Here is a tiny trained network, its code and every weight. The questions are about switching its units off for an input and a target symbol, where a switched-off unit gives its printed mean instead of its output.

import numpy as np


def w(rows, s, z=0):
    codes = np.array(rows[::2]) - 128.0
    scale = np.full(codes.shape[1], s)
    scale[-1] = z or s
    return codes * scale


def norm(h):
    return h / np.sqrt((h * h).mean(-1, keepdims=True) + 1e-5)


def f(y):
    return y / 2 * (1 + np.tanh(0.7978845608 * (y + 0.044715 * y**3)))


def softmax(a):
    e = np.exp(a - a.max(-1, keepdims=True))
    return e / e.sum(-1, keepdims=True)


def log_softmax(a):
    a = a - a.max(-1, keepdims=True)
    return a - np.log(np.exp(a).sum(-1, keepdims=True))


def net(x, mask):
    ids = ['ΔΣΨΩαεζηθλμξ'.index(c) for c in x.split()]
    T = len(ids)
    res = E[ids] + P[:T]
    u = 0
    for l in range(2):
        q, k, v = (norm(res) @ M[l].T for M in (Q, K, V))
        z = softmax(np.where(np.tri(T) > 0, q @ k.T / 2**0.5, -1e9)) @ v
        res = res + np.where(mask[u], z, O[l][:, -1]) @ O[l][:, :-1]
        u += 1
        y = f(norm(res) @ A[l][:, :-1].T + A[l][:, -1])
        res = res + np.where(mask[u : u + 4], y, B[l][:, -1]) @ B[l][:, :-1]
        u += 4
    return log_softmax(norm(res)[-1] @ U[:, :-1].T + U[:, -1])


Q, K, V, O, A, B = {}, {}, {}, {}, {}, {}
E = w([
[168,187,69,151],'Δ',
[66,223,160,2],'Σ',
[161,143,240,70],'Ψ',
[200,131,58,181],'Ω',
[165,130,56,190],'α',
[151,86,115,196],'ε',
[171,204,236,93],'ζ',
[228,107,67,162],'η',
[84,162,209,104],'θ',
[162,116,73,177],'λ',
[114,108,193,177],'μ',
[163,169,62,136],'ξ',
],0.0099)
P = w([
[174,73,1,78],'0',
[159,99,156,50],'1',
[144,108,136,83],'2',
[157,117,148,82],'3',
[163,126,146,77],'4',
[162,128,145,79],'5',
[120,139,150,94],'6',
[143,148,151,84],'7',
[107,154,154,105],'8',
[83,168,159,115],'9',
[99,167,151,102],'10',
[81,174,160,112],'11',
[127,161,141,78],'12',
[79,152,145,82],'13',
],0.004)
Q[0] = w([
[88,1,74,111],'0.h1',
[137,101,60,158],'0.h1',
],0.0056)
K[0] = w([
[140,221,254,101],'0.h1',
[187,77,217,22],'0.h1',
],0.006)
V[0] = w([
[134,231,253,147],'0.h1',
[69,100,211,158],'0.h1',
],0.0041)
O[0] = w([
[197,205,91,255,46],'0.h1',
[74,68,212,75,2],'0.h1',
],0.0057,0.0034)
A[0] = w([
[106,255,219,28,251],'0.n1',
[150,212,77,162,74],'0.n2',
[233,105,92,207,175],'0.n3',
[154,174,75,68,197],'0.n4',
],0.007,0.0033)
B[0] = w([
[153,69,211,2,197],'0.n1',
[177,107,148,115,178],'0.n2',
[79,141,192,190,254],'0.n3',
[50,60,237,133,203],'0.n4',
],0.0066,0.0078)
Q[1] = w([
[191,164,27,249],'1.h1',
[160,137,1,81],'1.h1',
],0.0075)
K[1] = w([
[169,254,238,132],'1.h1',
[119,71,203,145],'1.h1',
],0.008)
V[1] = w([
[77,24,136,2],'1.h1',
[42,78,70,185],'1.h1',
],0.0053)
O[1] = w([
[98,177,133,8,123],'1.h1',
[157,186,72,183,251],'1.h1',
],0.013,0.0025)
A[1] = w([
[172,95,244,155,119],'1.n1',
[150,237,135,111,70],'1.n2',
[3,92,184,235,252],'1.n3',
[142,61,42,202,152],'1.n4',
],0.0059,0.0019)
B[1] = w([
[46,157,143,147,185],'1.n1',
[159,141,117,158,132],'1.n2',
[124,119,168,71,253],'1.n3',
[106,2,203,133,184],'1.n4',
],0.0084,0.0062)
U = w([
[226,86,164,10,238],'Δ',
[37,127,162,36,122],'Σ',
[151,158,130,146,1],'Ψ',
[129,245,135,178,88],'Ω',
[143,77,72,245,227],'α',
[87,175,37,130,177],'ε',
[115,155,136,135,1],'ζ',
[163,5,116,130,117],'η',
[50,170,136,145,18],'θ',
[255,238,86,201,183],'λ',
[112,170,109,138,61],'μ',
[113,167,110,143,87],'ξ',
],0.0075,0.0039)

Each question gives the input, a string of symbols that net reads in full, and the target symbol t.
The units are the heads (2 rows each of Q, K, V and O) and the neurons (one row each of A and B). Each row of codes is followed by its name. A weight is (code - 128) times the scale printed after its matrix; where a second scale follows, it is the last column's (O, A, B and U).
mask holds one flag per unit, layer by layer, with each layer's heads first. A switched-off unit (its flag False) gives its mean, the last column of its rows in O or B, instead of its output. The means were averaged over made-up inputs and are rounded, as every weight is.
A unit's drop is (log p(t) with every unit on - log p(t) with that unit switched off) / (log p(t) with every unit on - log p(t) with every unit switched off).
The circuit of an input: a set's keep is (log p(t) with only the set's units on - log p(t) with every unit switched off) / (log p(t) with every unit on - log p(t) with every unit switched off). Starting from all 10 units, units are removed one at a time, each time the one whose removal leaves the highest keep (on an exact tie, the one counted first), for as long as the keep stays at least 0.8.
units of the circuit, in order: the units of the circuit, biggest drop first
k most important neurons: the k neurons with the biggest drops, biggest first
top k neurons in layer l: the k neurons of layer l with the biggest drops, biggest first
drop of u: that unit's drop, to one decimal
input α α λ, target α: 2 most important neurons => [0.n1 1.n4]
input α η η α α λ, target α: units of the circuit, in order => [0.n1]
input η α Ω, target α: 2 most important neurons => [0.n1 0.n2]
input α α η ζ λ ε Ψ η Σ α θ, target Δ: 3 most important neurons => [0.n1 0.n3 0.n4]
input Σ Σ α, target Σ: 2 most important neurons => [1.n3 0.n3]
input ξ Δ η α ξ η Σ Δ μ θ, target Δ: 2 most important neurons => [0.n1 0.n3]
input α λ α Δ, target λ: top 2 neurons in layer 0 => [0.n1 0.n3]
input Δ α α η α α η μ, target α: 4 most important neurons => [0.n1 0.n4 0.n3 1.n3]
input Δ α ξ η α Σ α Δ, target α: top 3 neurons in layer 0 => [0.n1 0.n4 0.n3]
input α α η, target α: top 2 neurons in layer 0 => [0.n1 0.n2]
input α α θ η θ ξ, target λ: units of the circuit, in order => [1.h1 0.n1 0.h1]
input α Δ Δ, target λ: 2 most important neurons => [0.n4 0.n1]
input α α ε, target α: 3 most important neurons => [0.n1 0.n4 0.n2]
input Σ Σ Σ ε, target Σ: units of the circuit, in order => [1.h1]
input Δ α η α η, target α: drop of 0.n1 => 2.3
input Δ Δ Ψ θ α Δ ξ, target α: drop of 0.n1 => 1.5
input θ Σ α, target Σ: drop of 0.h1 => -0.2
input Δ ξ ξ, target α: drop of 0.n1 => 1.4
